Each row was made from one path, in order. Every step used is in the known rows, and no mark comes twice. Write each row's path.
Each row is shifted at random along 5 fixed directions that mean nothing.
Known rows
s -> z -> d -> h -> u -> n: [15.4,-17.7,7.3,15.1,-21.4,-2.1,13.6,11.4,13.6,6.6,-8.0,2.6,-18.5,5.5,-3.7,4.7,-2.0,3.4,-10.8,-24.3,-0.7,1.5,7.5,5.0,-6.2,20.2,-23.7,1.5,2.3,-19.1,17.1,36.7,-5.8,-12.2,2.8,-20.9,15.6,1.8,3.5,8.0,0.8,-1.6]
d -> h -> j -> s -> z: [-51.5,-16.8,-5.8,-39.5,1.9,22.6,-53.3,-37.1,-25.6,0.7,25.9,-16.0,2.3,-0.2,-7.4,-6.2,10.9,3.9,-7.8,9.6,-10.5,-19.9,4.1,-10.3,-4.4,-28.0,38.5,12.0,6.7,13.4,-1.8,0.8,-3.7,15.3,25.7,28.0,-14.6,-0.9,-3.1,7.6,2.3,9.0]
j -> z -> u -> h -> n -> d -> s: [26.1,-4.1,-9.7,5.5,11.0,-2.5,-5.5,-17.4,19.5,4.4,8.6,-5.3,8.9,-2.8,-1.3,-1.3,10.5,14.8,-2.1,10.3,10.4,-7.2,2.6,5.8,11.2,-15.9,-15.6,14.3,-4.0,14.6,-10.5,-9.1,0.8,-0.6,30.4,-13.9,-26.2,-11.0,8.0,-9.9,5.3,-2.8]
u -> n -> h -> s -> d -> z: [7.0,-2.4,-3.9,-8.9,13.5,-2.2,3.0,12.0,-2.4,5.6,12.3,9.7,8.3,3.5,-5.6,6.0,-2.4,-2.8,-8.3,-31.1,-6.7,6.8,6.6,5.3,3.8,-1.4,16.8,0.7,1.1,20.5,-10.1,5.6,-8.4,10.7,4.6,7.2,-20.1,4.4,-19.6,2.3,-0.1,-7.1]
j -> s -> d -> h -> u -> n: [-3.8,-11.8,11.8,-23.4,34.5,22.4,-11.0,-25.2,0.3,1.8,11.2,-8.7,19.8,20.0,-8.0,7.7,-19.9,10.1,8.6,-17.9,14.6,-21.0,15.4,-8.2,8.3,-4.4,9.1,10.8,10.6,21.0,-10.4,15.2,15.4,11.0,25.5,-4.8,-7.1,-9.0,-18.7,0.9,-34.1,24.2]
j -> z -> d -> u: [-2.3,-0.8,-31.0,-18.7,-0.9,13.6,-35.8,-15.8,-12.8,-5.4,11.2,-3.6,-14.3,4.2,-7.9,-6.2,12.6,4.4,-8.1,3.0,-18.4,-6.9,-1.5,-5.0,32.8,-30.2,-16.7,26.9,-12.1,-5.2,-14.1,-9.4,-1.1,-2.7,11.4,17.2,-16.0,9.9,-37.7,-5.4,24.7,31.2]
z -> j -> u -> h -> n -> s: [-23.7,20.4,33.8,-4.2,2.6,-1.7,23.1,22.2,-19.8,25.9,1.1,18.0,-1.2,-12.8,7.2,-10.5,-14.0,-30.2,-4.2,17.2,-3.2,18.7,-1.2,-1.9,-29.6,28.0,-9.8,-19.2,8.8,10.1,6.2,1.2,1.8,0.5,-35.3,16.1,24.3,-5.5,-10.7,2.0,-20.9,-7.9]
z -> s -> d -> n -> h -> u: [1.1,4.3,-13.5,12.9,-24.7,-1.5,-1.6,0.3,8.5,4.1,-19.7,-0.7,-16.1,-5.4,-19.0,6.7,-2.1,-1.0,23.1,-21.0,-7.3,1.6,-1.3,13.0,19.2,-3.6,-18.1,19.3,-9.2,1.0,-9.4,-3.7,-3.6,6.7,9.2,-2.1,4.7,0.2,-39.3,-0.3,31.9,0.5]
j -> s -> d -> u: [-12.6,0.1,-22.3,-11.5,-5.5,15.0,-24.9,-3.3,-10.0,-7.2,-7.9,1.2,-0.7,4.8,-13.2,0.8,-4.7,-0.2,22.2,-20.6,-15.1,-2.7,4.4,-2.4,24.4,2.8,-4.1,11.0,-6.3,-8.7,-7.3,-7.8,3.5,4.7,-1.1,10.4,13.3,5.2,-50.7,4.4,16.4,33.4]
h -> s -> z -> j: [-31.1,9.9,7.4,-3.2,-14.3,4.8,-48.2,-43.0,-13.2,-20.9,2.4,-12.5,-5.0,-12.1,-11.1,1.4,17.2,-10.1,22.1,23.6,7.4,-23.4,-5.6,-16.1,-9.1,-20.3,-4.3,14.4,-1.6,-6.5,20.2,-10.1,-10.9,2.0,26.8,-1.4,16.6,-0.7,9.7,9.8,21.2,-19.2]
j -> s -> z -> d -> n: [23.1,-18.7,-23.7,10.5,-4.1,-20.3,0.9,50.3,5.6,-9.4,-10.3,25.2,11.2,8.6,-1.2,1.7,-6.3,-0.5,2.8,-26.2,-13.9,16.5,5.0,-1.6,18.1,8.8,-10.1,-18.8,-2.3,-14.0,-8.8,2.1,2.8,-2.8,-30.6,0.0,0.9,21.4,-34.8,6.5,13.8,-20.6]
z -> u -> h -> j -> s -> d -> n: [-26.6,9.6,32.3,-27.7,24.0,17.8,20.4,17.6,-17.6,28.9,19.6,20.5,5.7,7.1,6.6,0.7,-23.1,-6.6,-25.5,-16.8,-2.0,23.8,3.6,-12.6,-23.7,29.2,-8.7,-14.4,20.9,34.1,-3.2,9.0,9.4,10.6,-28.9,22.3,0.9,1.0,-16.0,5.7,-43.9,-3.1]
u -> h -> n -> s -> d -> z -> j: [1.2,7.3,-6.1,-3.7,-12.8,-12.6,18.6,48.5,-8.9,24.8,16.5,20.6,-2.6,-11.0,9.9,-8.7,2.4,-12.5,-22.5,0.1,-19.6,33.8,1.6,9.0,-8.7,26.8,4.9,-24.7,6.5,39.3,-7.4,-3.6,0.0,8.0,-30.0,21.2,-18.3,3.3,-17.5,-0.5,2.0,-27.5]
d -> h -> s -> z -> j -> u: [-42.5,2.5,29.2,-16.4,-12.4,13.5,-12.8,-8.4,-6.9,5.9,-5.0,0.3,-7.8,6.7,3.4,5.3,-0.8,-10.4,-15.3,0.7,9.5,-2.7,-3.3,-18.3,-30.4,26.6,18.0,-10.4,16.1,1.3,21.1,28.8,0.7,0.1,-1.6,-2.9,23.7,-8.7,20.2,7.7,-24.2,-1.4]
d -> s -> z -> u -> h: [-30.0,-3.5,-16.4,-13.3,-19.2,18.9,-9.5,-26.4,-2.1,-3.7,15.0,-21.1,-1.1,1.6,-7.3,0.8,15.6,2.3,7.1,23.7,-6.9,-16.9,5.3,-1.2,-3.5,-7.0,23.1,8.7,6.3,-2.7,7.5,-1.4,-2.5,3.0,28.8,-0.6,-0.3,-16.0,10.0,-5.3,4.2,-4.2]
u -> n -> d -> z: [46.1,-29.5,26.3,23.4,20.5,-19.9,14.2,8.7,18.9,-13.0,-14.1,20.7,8.9,4.5,-7.8,12.1,-0.1,2.2,1.4,-31.1,18.1,0.2,22.3,6.5,-19.1,11.3,-20.4,-0.8,-1.8,-36.6,22.5,34.1,-18.0,-19.0,9.7,-37.7,30.6,3.5,14.9,23.9,-5.4,3.0]
n -> s -> z -> d -> h: [2.9,-15.7,-45.4,-7.0,-24.3,11.5,-43.4,-17.5,-2.8,-17.8,8.2,-24.4,-10.3,1.0,-16.4,-0.9,21.3,16.9,12.8,15.4,-18.3,-16.9,-0.2,4.7,37.6,-34.1,18.0,21.9,-9.9,21.1,-19.5,-13.5,-2.1,7.2,32.3,12.8,-37.8,-1.0,-24.7,-15.3,38.5,3.9]
s -> z -> j -> u -> h: [-1.1,-5.8,30.0,-7.5,32.5,0.2,-0.4,21.5,-11.2,-1.2,-5.5,18.7,16.4,-3.1,10.2,0.1,-0.7,-21.5,-22.0,17.6,6.1,16.6,-2.6,-12.0,-25.2,20.8,2.8,-0.8,10.9,-24.4,13.0,-1.8,-8.8,-3.0,-31.9,7.2,-6.9,-5.1,24.1,4.7,-31.0,-9.4]
n -> h -> j -> s -> z: [-14.3,-11.2,-19.7,-2.1,-10.7,-9.2,-27.8,9.7,-15.5,-1.4,-6.7,2.0,-1.9,-15.5,-5.5,-8.0,16.7,-11.7,1.5,-9.1,-24.6,8.5,-8.9,9.0,2.4,-15.3,25.2,7.3,-9.2,-13.6,-1.6,-16.6,-16.9,12.4,-9.2,27.3,-14.3,11.8,-6.4,9.7,36.0,-4.2]
h -> j -> s -> z -> u: [13.4,-24.6,-7.6,28.1,1.2,-21.3,5.0,14.5,12.1,-24.0,-30.3,-2.2,16.9,9.7,10.3,2.2,7.4,-6.1,5.6,14.2,11.7,0.7,-13.1,-5.4,-5.5,-1.3,1.4,-12.9,0.3,-51.5,17.3,-4.5,4.2,-0.6,-16.0,-14.4,20.2,2.6,47.0,3.5,-1.4,-19.7]
n -> u -> z -> d -> h -> j -> s: [-11.2,-7.7,-29.5,-17.6,-11.5,15.9,15.4,-14.0,-2.7,-4.9,20.9,-38.7,-13.6,29.7,12.9,-5.3,0.5,25.3,-21.5,18.1,-11.3,-18.2,2.9,4.5,8.4,-24.6,36.2,-9.6,3.5,18.6,-21.0,4.6,27.2,0.5,19.1,10.5,-20.3,4.1,19.8,-15.4,-12.9,15.1]
d -> s -> z -> u -> n: [-26.8,13.1,10.7,-10.6,-6.4,7.6,1.5,-5.3,-8.7,3.0,17.3,13.3,3.9,-3.5,-7.1,3.9,1.6,-16.3,11.0,-2.8,-2.0,2.4,0.5,-14.3,-9.7,12.7,-5.7,-8.1,6.5,-8.6,15.9,3.6,-11.8,-6.5,-7.0,-3.3,25.4,-5.0,-9.9,4.0,-7.0,-4.4]
s -> z -> j -> u -> n -> d: [-10.8,22.0,9.2,-9.9,0.7,13.9,-24.3,-14.4,-20.7,7.3,22.5,5.2,-6.3,-14.6,-4.3,-1.7,-10.0,1.6,-0.9,12.7,-3.0,-2.4,-16.4,-10.3,10.5,-7.5,-42.3,9.3,-8.8,2.3,-6.9,-15.7,-9.5,-14.7,-10.4,18.2,-12.1,5.6,-27.8,-5.3,11.1,6.6]
h -> u -> z -> s: [-34.0,27.2,8.1,-12.5,-9.7,-2.2,11.0,20.8,-25.9,8.9,10.3,16.6,-24.9,-12.8,0.7,-8.3,7.3,-49.8,-6.7,-16.5,-32.3,24.0,-2.1,-8.8,-22.7,20.0,6.6,-2.6,1.7,4.4,12.6,-1.9,-12.0,3.6,-39.4,19.8,22.1,13.7,-33.0,21.6,1.7,4.5]
n -> h -> j -> u -> z -> d -> s: [7.8,26.7,17.1,-11.0,35.3,-1.5,-11.6,22.7,-3.8,3.3,-7.0,36.1,2.9,-17.5,7.0,-3.8,11.0,-13.9,-24.3,-25.9,-2.6,44.2,-16.0,-8.2,-2.7,8.8,10.6,12.5,-3.4,3.1,-8.3,-26.3,-17.2,11.6,-38.5,24.8,-34.2,9.6,-6.5,3.8,-5.2,23.6]
h -> u -> n -> s: [8.4,-6.8,4.1,19.4,5.9,-23.9,62.8,44.4,-2.9,4.7,-14.6,10.9,7.1,10.1,2.1,-0.5,-9.4,-47.6,12.3,-9.0,-4.7,13.4,5.1,8.1,-14.2,28.5,14.5,-26.0,2.4,-22.7,8.4,14.2,4.8,2.2,-39.0,-10.2,50.1,-4.0,-6.0,10.2,-21.5,7.3]
u -> n -> h -> j: [17.2,-33.7,-10.7,18.0,9.7,-21.2,10.3,18.0,-9.8,0.9,-14.8,4.1,9.9,-9.3,-9.8,-8.9,3.2,-21.0,9.4,-1.2,-15.6,3.0,7.3,29.9,0.1,-25.5,9.8,8.0,-13.2,-45.9,-5.9,-14.1,-18.8,6.9,-3.2,11.0,8.5,3.4,-6.8,10.6,26.1,-5.6]
d -> u -> z -> j: [-18.8,1.8,18.6,-22.1,28.8,10.5,-2.9,-32.9,-11.8,-15.5,10.2,-7.8,5.4,9.3,3.0,4.3,12.3,-15.3,-9.2,31.2,14.1,-14.9,3.4,-11.8,-15.5,-13.7,20.2,11.0,5.4,-30.9,13.8,-0.1,-1.0,-4.1,12.8,-6.2,21.8,-14.4,34.4,3.7,-32.0,15.0]
h -> u -> j -> s -> d: [19.8,-18.6,0.1,26.0,3.6,-14.1,41.7,34.6,12.6,-21.3,-37.7,0.9,12.6,25.5,13.0,-0.6,-16.8,-13.7,9.3,-10.8,11.5,5.6,2.6,4.5,-10.6,34.2,6.3,-27.0,5.2,-44.9,14.6,14.6,21.6,-2.7,-29.8,-26.1,49.1,2.5,22.6,19.9,-21.4,12.0]
u -> z -> s -> d -> h: [-17.9,-17.6,4.9,2.7,-55.3,16.0,-33.7,-35.1,3.3,-7.6,-5.6,-19.9,-37.2,-3.1,-14.7,1.9,3.3,25.7,14.5,-25.1,-17.7,-26.9,27.9,8.5,-17.1,0.8,-15.6,12.1,1.4,2.9,28.8,37.9,-10.3,-15.0,52.8,-19.2,23.7,9.7,-12.5,23.2,36.7,-11.5]
z -> s -> d -> u -> n -> j: [2.3,31.0,21.2,-23.8,47.8,10.5,-11.4,10.7,-20.1,2.6,3.6,29.8,17.9,-9.8,-2.5,7.2,-6.9,-23.1,10.3,-0.6,3.6,26.8,-8.5,-21.4,15.6,8.2,-0.3,5.2,1.4,34.2,-17.0,-40.7,-4.8,9.1,-39.3,21.1,-18.8,-4.6,-33.5,-7.3,-26.1,22.4]
d -> u -> h -> n -> j -> s -> z: [-3.9,27.7,22.1,-4.9,28.1,-10.9,2.6,6.5,-1.1,16.4,2.4,28.5,16.0,-36.9,2.1,-5.0,11.1,-23.1,8.5,2.5,4.5,24.2,-1.0,-3.4,-13.7,20.3,14.5,3.9,-0.5,4.1,8.0,-26.5,-22.3,7.0,-27.5,5.1,-2.0,-12.2,6.0,-1.7,-11.3,7.0]
z -> d -> n -> u -> j: [-3.2,6.2,20.8,10.1,-18.6,3.7,22.9,-7.8,-1.2,-4.8,-5.9,8.5,-22.8,2.7,-12.1,-3.2,-14.2,6.6,15.6,-10.9,3.3,-2.3,17.1,7.4,-13.1,6.1,-39.0,-1.9,-3.0,-30.1,11.5,19.2,-4.6,-21.1,0.3,-15.7,57.1,9.6,-17.0,13.7,9.0,16.2]
n -> j -> u -> z: [-14.8,16.5,10.8,-3.4,7.2,-0.2,-4.8,-5.2,-20.9,-5.7,0.3,5.0,-7.8,-21.6,1.7,-11.7,5.4,-21.9,7.4,17.4,-10.9,1.9,0.0,0.5,-16.0,-3.3,6.7,5.3,-9.4,-31.8,11.9,-11.3,-17.1,-10.3,-17.6,15.1,16.9,4.0,-2.8,7.6,11.9,34.3]
j -> u -> z -> s -> d -> n -> h: [-5.1,-2.5,-17.8,-9.0,-4.0,10.0,14.7,2.6,2.3,2.9,8.8,-14.2,-1.8,17.2,0.8,4.6,-18.5,17.3,-8.5,-10.8,-9.1,-11.9,4.7,7.7,14.4,-10.3,6.8,-0.4,0.2,10.3,-21.7,9.6,13.6,0.5,10.7,5.7,-21.0,2.6,-22.5,-13.0,-2.8,-4.6]
z -> j -> u -> h -> n -> d: [9.8,4.7,3.0,23.9,-17.4,1.0,-10.4,-22.6,3.0,9.5,-12.9,-10.7,-13.6,-23.4,-8.8,-10.6,-4.0,8.9,16.9,27.9,3.3,-11.3,-3.2,20.9,3.2,-15.4,-48.2,22.7,-16.1,-22.9,-4.3,-16.3,-5.7,-9.4,20.1,-1.1,7.4,-6.4,-13.6,-3.9,34.0,3.3]

Write each row's path
[-4.6,-0.3,13.0,-12.3,9.6,14.6,2.3,-12.2,2.3,10.2,19.8,-6.8,3.7,12.1,9.8,2.4,-10.7,20.6,-29.4,13.7,18.2,-8.2,3.0,-5.1,-8.5,3.5,-19.0,-0.3,11.4,8.1,1.4,22.1,14.0,-2.2,17.1,-0.7,-15.4,-8.6,17.7,-8.6,-25.7,-5.7] : s -> d -> z -> j -> u -> h -> n
[-4.9,15.0,-18.2,0.6,-28.0,-0.7,7.3,17.4,0.2,4.4,-12.3,-4.3,-19.6,1.2,4.9,3.3,9.1,-4.8,-12.1,-13.2,-15.3,15.8,-13.9,10.2,6.3,16.6,18.7,-4.4,-4.5,10.1,-5.4,-7.3,1.9,6.1,-8.1,8.1,-6.1,0.9,-1.5,-1.9,15.2,0.0] : n -> h -> s -> d -> u -> z -> j
[-14.8,46.9,-11.6,-21.8,9.3,3.4,-13.4,1.7,-27.9,12.7,43.1,13.4,-3.4,-20.7,-0.5,-15.6,-4.0,-13.3,3.9,6.4,-21.7,17.0,-12.5,-4.3,21.4,-16.8,-24.6,3.2,-11.0,34.0,-30.5,-48.9,-3.3,4.5,-24.8,39.6,-32.1,14.3,-55.8,-12.4,15.7,1.9] : h -> n -> u -> z -> j -> s -> d
[27.8,-4.9,0.4,35.3,-30.7,-22.0,3.1,11.4,16.1,8.1,-16.1,2.0,-8.8,-28.7,0.7,-10.4,3.8,13.0,19.5,1.3,-5.2,0.9,12.2,19.8,-9.9,7.8,-25.0,-7.2,-7.5,-1.6,15.2,1.7,-9.1,-9.3,7.3,-14.6,5.4,5.9,8.2,5.6,35.8,-27.9] : u -> h -> n -> j -> s -> z -> d
[-14.3,0.1,3.6,-6.4,7.0,-12.1,41.3,37.2,-5.6,16.0,15.8,15.0,12.4,1.8,9.2,1.6,-1.9,-18.2,-18.8,7.4,-3.1,23.7,-4.0,-2.4,-16.3,21.1,25.3,-27.9,13.2,18.4,-3.4,-0.2,1.0,9.6,-35.5,12.1,0.1,-6.3,12.2,-6.4,-27.6,-26.8] : d -> n -> s -> z -> u -> h -> j
[19.5,2.1,6.1,20.7,-23.6,-9.4,-8.1,12.7,17.5,-0.1,-33.1,15.1,-23.6,-13.7,0.0,-2.7,8.8,0.7,0.1,-22.8,-4.1,21.4,-6.6,7.4,-4.7,25.3,-12.2,4.4,-8.6,-2.8,9.0,1.0,-12.5,-11.6,-13.7,-17.2,12.4,7.4,-2.5,19.3,25.5,19.9] : n -> d -> h -> u -> j -> z -> s
[-22.4,-1.2,7.8,-18.9,-9.1,25.1,-9.7,-56.3,5.1,-6.6,11.4,-47.4,-7.9,22.9,6.0,9.1,2.0,29.0,-0.1,31.9,27.1,-46.1,-0.1,-16.3,-5.1,-14.0,28.6,-3.2,12.5,26.8,10.3,33.9,29.3,-3.5,47.6,-15.9,1.5,-17.8,54.8,-10.9,-29.5,23.2] : n -> j -> s -> z -> d -> h -> u
[12.1,6.3,-15.1,8.1,-24.4,-5.7,5.8,2.2,11.3,15.5,2.7,-0.6,-17.2,-6.6,1.6,-7.1,5.3,12.7,-2.6,-7.1,-10.0,0.6,6.9,8.1,10.8,2.8,-20.5,0.2,-5.2,24.0,-0.8,10.2,3.2,-5.3,11.2,-6.6,-2.1,3.3,-14.5,-7.9,18.4,-1.4] : j -> z -> d -> u -> h -> n -> s
[-4.0,23.5,16.8,2.8,-2.0,14.9,-28.2,-54.5,8.8,-14.0,-6.0,-14.6,-13.4,-14.9,-10.0,0.4,7.1,17.2,20.3,-3.5,14.9,-18.4,-8.2,-3.7,0.4,-17.2,-12.1,34.0,-6.5,-3.5,13.0,-3.1,-10.1,-2.1,31.6,-12.2,-3.3,-0.7,17.0,3.5,15.6,15.2] : n -> h -> u -> j -> s -> z -> d
[30.3,18.5,9.5,10.9,14.6,-10.4,-13.5,19.6,13.5,1.2,-17.9,38.1,6.3,-22.2,-7.0,5.9,1.1,1.1,14.3,-40.9,-3.3,27.9,-6.5,-5.0,16.1,14.6,-21.9,12.7,-9.1,-4.9,0.5,-16.8,-23.6,-4.5,-26.9,-4.4,-13.8,12.3,-27.0,-1.2,13.5,1.2] : j -> s -> z -> d -> u -> n -> h
[2.7,2.0,-3.3,7.4,-16.0,0.1,14.1,3.1,12.0,-11.8,-19.3,-9.9,-9.1,12.3,4.5,7.3,7.3,4.4,-7.9,-11.2,6.5,1.9,-7.9,2.0,-3.2,15.0,24.6,-6.8,2.2,-3.3,7.6,10.5,3.8,2.1,1.7,-15.7,8.9,-4.8,33.7,0.8,-4.7,-4.3] : n -> h -> s -> z -> d -> u -> j
[62.7,-28.3,-15.1,58.4,-13.2,-34.8,-1.3,11.1,35.8,-16.8,-44.5,2.1,9.2,-14.6,-3.0,0.8,3.3,25.8,27.9,-12.9,7.3,-2.9,-1.9,25.7,17.3,-20.5,-27.1,7.9,-19.2,-47.3,6.0,-11.8,-14.4,-8.8,12.7,-27.8,-4.0,12.6,22.1,-0.3,46.7,-30.8] : u -> n -> h -> j -> s -> z -> d
[16.8,-5.8,4.0,22.0,-11.9,-34.8,50.1,74.4,9.1,23.7,-32.9,32.0,-3.4,-6.3,19.0,-5.3,-0.5,-36.8,-13.9,-9.0,-14.7,42.6,-6.5,10.2,-17.0,44.6,22.3,-36.8,2.3,-12.6,7.3,5.9,-3.9,-5.8,-64.6,-5.1,22.6,3.2,9.1,7.3,-7.8,1.0] : d -> h -> u -> n -> j -> z -> s
[31.7,-5.5,2.1,26.2,8.4,-14.4,0.8,-2.9,15.5,-10.6,-13.1,2.1,12.1,1.4,8.6,1.9,-3.0,13.7,7.6,6.0,18.6,-1.2,-11.8,-4.3,10.0,-8.8,-34.8,-2.9,-4.7,-8.3,7.2,-8.3,2.4,-7.1,0.7,-15.0,-1.9,4.3,26.1,-7.6,4.2,-9.2] : h -> j -> z -> u -> n -> s -> d
[7.6,-9.4,16.6,-5.4,21.9,11.2,26.1,-9.0,7.5,5.9,16.4,-19.9,13.3,21.6,6.9,4.1,-17.6,13.5,-13.8,7.7,21.0,-21.3,14.2,-5.7,-9.7,4.9,-0.5,-7.2,15.4,28.9,-2.8,32.3,23.3,3.5,20.4,-12.5,-14.4,-15.7,22.2,-15.2,-46.6,-12.5] : j -> u -> h -> n -> s -> z -> d
[-32.2,13.0,20.7,-11.4,-4.7,1.7,38.0,-6.4,-2.6,13.6,18.6,-6.6,0.0,5.6,3.8,4.7,-6.3,-4.9,-5.9,18.1,11.0,-6.9,9.0,-2.0,-30.6,14.2,20.9,-18.6,15.2,15.2,5.9,13.3,5.5,-1.7,2.9,-6.3,21.8,-12.0,25.8,-4.5,-30.7,-20.5] : d -> n -> u -> h -> s -> z -> j
[15.4,-1.3,-18.3,14.0,-12.9,-18.5,27.0,33.8,4.1,6.9,-7.0,8.0,-3.5,9.9,18.9,-4.8,-3.3,2.4,-15.2,-2.0,-5.2,15.4,-11.7,-0.6,11.9,7.4,-7.6,-29.7,-3.5,4.3,-2.9,1.4,14.2,-6.1,-30.5,1.5,9.9,13.0,7.4,-5.8,0.4,-0.4] : h -> j -> z -> d -> u -> n -> s
[16.1,-7.0,-2.6,4.0,20.7,-8.7,17.5,24.2,-1.7,-0.7,7.1,4.2,20.0,15.6,14.9,4.5,-11.9,0.5,-14.5,-0.1,7.0,10.0,-17.6,-11.4,5.9,4.0,-5.0,-25.8,3.5,8.4,-10.7,-9.2,14.6,0.5,-30.2,4.7,-11.9,6.3,16.8,-4.0,-24.8,-13.9] : h -> j -> s -> z -> u -> n -> d
[3.8,5.5,14.6,26.2,-27.3,-9.2,-32.8,-18.8,16.4,5.1,-15.5,16.8,-13.7,-43.7,-11.0,-7.8,4.8,27.6,24.5,-20.7,-2.4,3.6,11.4,9.4,-13.2,-1.3,-42.4,19.9,-8.3,-9.6,23.6,-5.8,-28.4,-7.0,17.5,-8.8,9.2,17.7,-11.5,17.2,50.4,-23.4] : u -> h -> j -> s -> z -> d -> n
[4.5,-8.2,-21.1,-12.1,4.0,9.1,-10.7,-17.2,6.5,-4.9,19.5,-20.6,6.9,18.1,-3.5,1.6,-0.8,21.8,0.6,6.5,4.5,-20.4,3.2,-4.4,24.7,-24.9,7.1,3.8,1.4,21.6,-22.5,1.6,16.7,4.5,24.7,-1.0,-30.2,-3.5,-2.5,-20.7,-7.9,-2.1] : j -> s -> z -> d -> h -> n -> u
[15.4,13.1,17.5,25.3,-4.0,-18.8,27.8,22.2,20.5,-6.7,-23.7,17.1,3.3,-2.0,8.2,7.3,-14.5,2.0,9.7,-27.6,19.4,9.6,4.2,-1.2,-15.3,36.5,-11.2,-23.4,0.7,-10.9,16.1,15.8,2.0,-8.4,-16.6,-25.8,32.6,5.4,8.4,9.5,-5.1,0.9] : h -> s -> d -> n -> j -> u -> z
[-3.9,5.8,-6.8,3.5,-30.2,4.9,-14.8,15.2,3.1,6.8,-14.6,1.5,-19.9,-1.5,0.8,3.6,3.1,3.7,-14.0,-9.5,-5.1,14.2,-18.2,-1.0,4.9,24.9,-2.2,-5.2,-4.1,12.9,-6.7,2.0,0.3,-3.7,-13.0,4.4,-6.0,0.6,-11.0,0.4,14.7,12.0] : n -> d -> h -> s -> z -> j -> u
[-17.6,13.5,1.4,-9.0,-19.7,11.9,-14.8,-33.6,-4.2,8.6,19.2,-14.6,-10.7,-2.5,-6.4,4.8,-2.8,19.3,2.8,0.4,1.9,-19.4,-1.7,3.3,1.9,-19.2,-4.8,5.6,-0.5,26.6,-1.1,7.5,-1.8,0.0,37.3,3.4,-7.7,0.4,-4.6,-4.6,15.4,-14.6] : u -> n -> h -> s -> d -> z -> j
